x =
[[ 0.11  0.15  0.10  0.07 -0.05 -0.01  0.02]
 [ 0.30  0.07 -0.03  0.09  0.07  0.00  0.01]
 [ 0.03  0.13 -0.14  0.21  0.02  0.06  0.12]
 [ 0.28 -0.18  0.16 -0.08 -0.01  0.06  0.04]
 [ 0.17  0.27 -0.06  0.00 -0.09  0.02 -0.03]
 [ 0.14  0.01 -0.01  0.15  0.02  0.00  0.02]
 [-0.03  0.11  0.11  0.08  0.00  0.02  0.06]
 [ 0.05  0.07  0.06  0.02  0.04  0.06  0.04]
 [ 0.09  0.12 -0.30  0.01  0.15  0.01 -0.01]
 [ 0.11  0.02  0.14  0.08  0.01  0.08  0.09]
 [ 0.29  0.07  0.07  0.17 -0.06  0.03  0.07]
 [ 0.03 -0.05  0.13  0.02  0.03  0.05  0.02]
 [ 0.07  0.15  0.17 -0.03  0.04  0.03  0.00]]
Rows and columns are counted from 1.
(1, 1)	0.11
(11, 1)	0.29
(4, 7)	0.04
(1, 6)	-0.01
(7, 7)	0.06
(12, 6)	0.05
(11, 6)	0.03
(2, 2)	0.07
(5, 4)	0.00
(11, 3)	0.07
(5, 2)	0.27
(1, 4)	0.07
(10, 7)	0.09
(12, 2)	-0.05
(6, 4)	0.15
(3, 1)	0.03
(5, 6)	0.02
(13, 1)	0.07
(8, 2)	0.07
(9, 4)	0.01
(2, 7)	0.01
(12, 7)	0.02
(12, 5)	0.03
(13, 4)	-0.03
(3, 6)	0.06
(6, 2)	0.01
(3, 3)	-0.14
(4, 4)	-0.08
(13, 2)	0.15
(2, 1)	0.30
(12, 3)	0.13
(1, 7)	0.02

A =
 82  102  109   22   57  178  170  195  184  170  143   83  116  129
181  143  102  115  148  154  171  133   92  146  140  133  155  187
152  122  186  150  114  139  194  137  137   90  163   85  107  124
213  144   92  107  127  139  182  166  130  109  140  182  165  193
194  174  117   87  147  147  174  154  109  129  154  176  145  151
150  128  174  147  121  140  177  137  138  105  158  101  116  128
204  158  102   88  146  158  179  146   83  135  147  159  152  177
 98  135  101  116  102  154  175  185  142  149  114  127   89  131
181  138   98  142  138  149  182  153  146  142  168  159  159  161
 93  121  107   76   84  164  173  188  161  158  129  107  102  130
193  135  103  104  134  142  164  145   99  118  116  148  160  210
150  127  173  146  122  140  179  137  139  106  157  101  117  128
Indices start at 1.
(1, 1) -> 82
(4, 13) -> 165
(12, 7) -> 179
(12, 9) -> 139
(3, 11) -> 163
(9, 2) -> 138
(5, 7) -> 174
(3, 9) -> 137
(12, 14) -> 128
(1, 11) -> 143
(11, 9) -> 99
(2, 1) -> 181
(6, 12) -> 101
(7, 10) -> 135
(12, 1) -> 150
(5, 3) -> 117
(9, 6) -> 149
(6, 3) -> 174
(2, 6) -> 154
(9, 3) -> 98
(10, 14) -> 130
(3, 2) -> 122
(3, 8) -> 137
(8, 11) -> 114
(5, 2) -> 174
(4, 11) -> 140
(4, 1) -> 213
(1, 10) -> 170
(6, 6) -> 140
(7, 1) -> 204
(6, 7) -> 177
(5, 1) -> 194
(3, 14) -> 124
(11, 2) -> 135

arr =
[[  1.5  -3.0 -24.9  33.6  39.0 -35.6  -9.0  -2.2  49.1 -18.5]
 [  8.3  17.1  15.3 -11.1   4.4  25.7   4.3  17.4   0.1 -40.8]
 [ -1.4  -6.7 -32.1  12.9  -0.7  14.2  20.5  31.5 -51.8 -11.9]
 [-59.3  14.2  -1.4  22.2 -27.0   6.4  24.3  34.8  22.1  -9.3]
 [ 16.9  14.7  48.0 -39.8 -15.0  28.0 -11.3 -13.4   0.6  -7.2]
 [  0.6  -3.5 -25.0  32.4  38.2 -36.8  -7.8  -1.6  48.7 -20.0]]
Rows and columns are counted from 1.
row 1 col 1 = 1.5
row 5 col 10 = -7.2
row 6 col 5 = 38.2
row 4 col 6 = 6.4
row 6 col 9 = 48.7
row 2 col 8 = 17.4
row 5 col 7 = -11.3
row 3 col 9 = -51.8
row 5 col 4 = -39.8
row 5 col 9 = 0.6
row 2 col 1 = 8.3
row 5 col 5 = -15.0
row 3 col 7 = 20.5
row 1 col 10 = -18.5
row 3 col 8 = 31.5
row 3 col 6 = 14.2
row 6 col 8 = -1.6
row 3 col 3 = -32.1
row 6 col 7 = -7.8
row 4 col 9 = 22.1
row 4 col 4 = 22.2
row 2 col 3 = 15.3
row 6 col 10 = -20.0
row 6 col 4 = 32.4
row 2 col 6 = 25.7
row 5 col 6 = 28.0
row 4 col 8 = 34.8
row 4 col 2 = 14.2
row 4 col 3 = -1.4

data =
[[-11.5  -3.7 -34.0  30.0]
 [  4.5  -4.7  59.2  26.1]
 [-21.1   0.9  16.9  -2.3]
 [ -4.5 -22.6 -16.2  21.5]
 [-16.1 -13.3  -5.1 -15.8]
 [-31.8   6.9 -27.4  20.9]
 [ -1.4 -18.0  24.0   6.1]
 [ -3.9   4.7  22.2  23.3]
 [-21.3  12.1  47.7  -4.9]
 [ -7.3  -1.8  18.1  -3.4]
 [  1.3  42.6 -53.8   0.0]
 [  2.4 -21.1 -17.7   4.2]
 [  4.8  -3.9  12.7  -8.3]
 [ -1.5 -16.5  -3.6   6.1]
 [-15.1   9.8 -10.7  16.9]]
Rows and columns are counted from 1.
(1, 1) -> -11.5
(15, 2) -> 9.8
(10, 3) -> 18.1
(3, 4) -> -2.3
(2, 1) -> 4.5
(5, 3) -> -5.1
(9, 1) -> -21.3
(6, 4) -> 20.9
(4, 2) -> -22.6
(8, 4) -> 23.3
(6, 1) -> -31.8
(2, 3) -> 59.2
(13, 4) -> -8.3
(11, 1) -> 1.3
(14, 1) -> -1.5
(1, 4) -> 30.0
(9, 2) -> 12.1
(4, 4) -> 21.5
(15, 4) -> 16.9
(14, 4) -> 6.1
(3, 2) -> 0.9
(14, 3) -> -3.6
(1, 3) -> -34.0
(8, 3) -> 22.2
(11, 2) -> 42.6
(10, 4) -> -3.4
(12, 4) -> 4.2
(9, 3) -> 47.7
(4, 1) -> -4.5
(3, 3) -> 16.9
(10, 2) -> -1.8
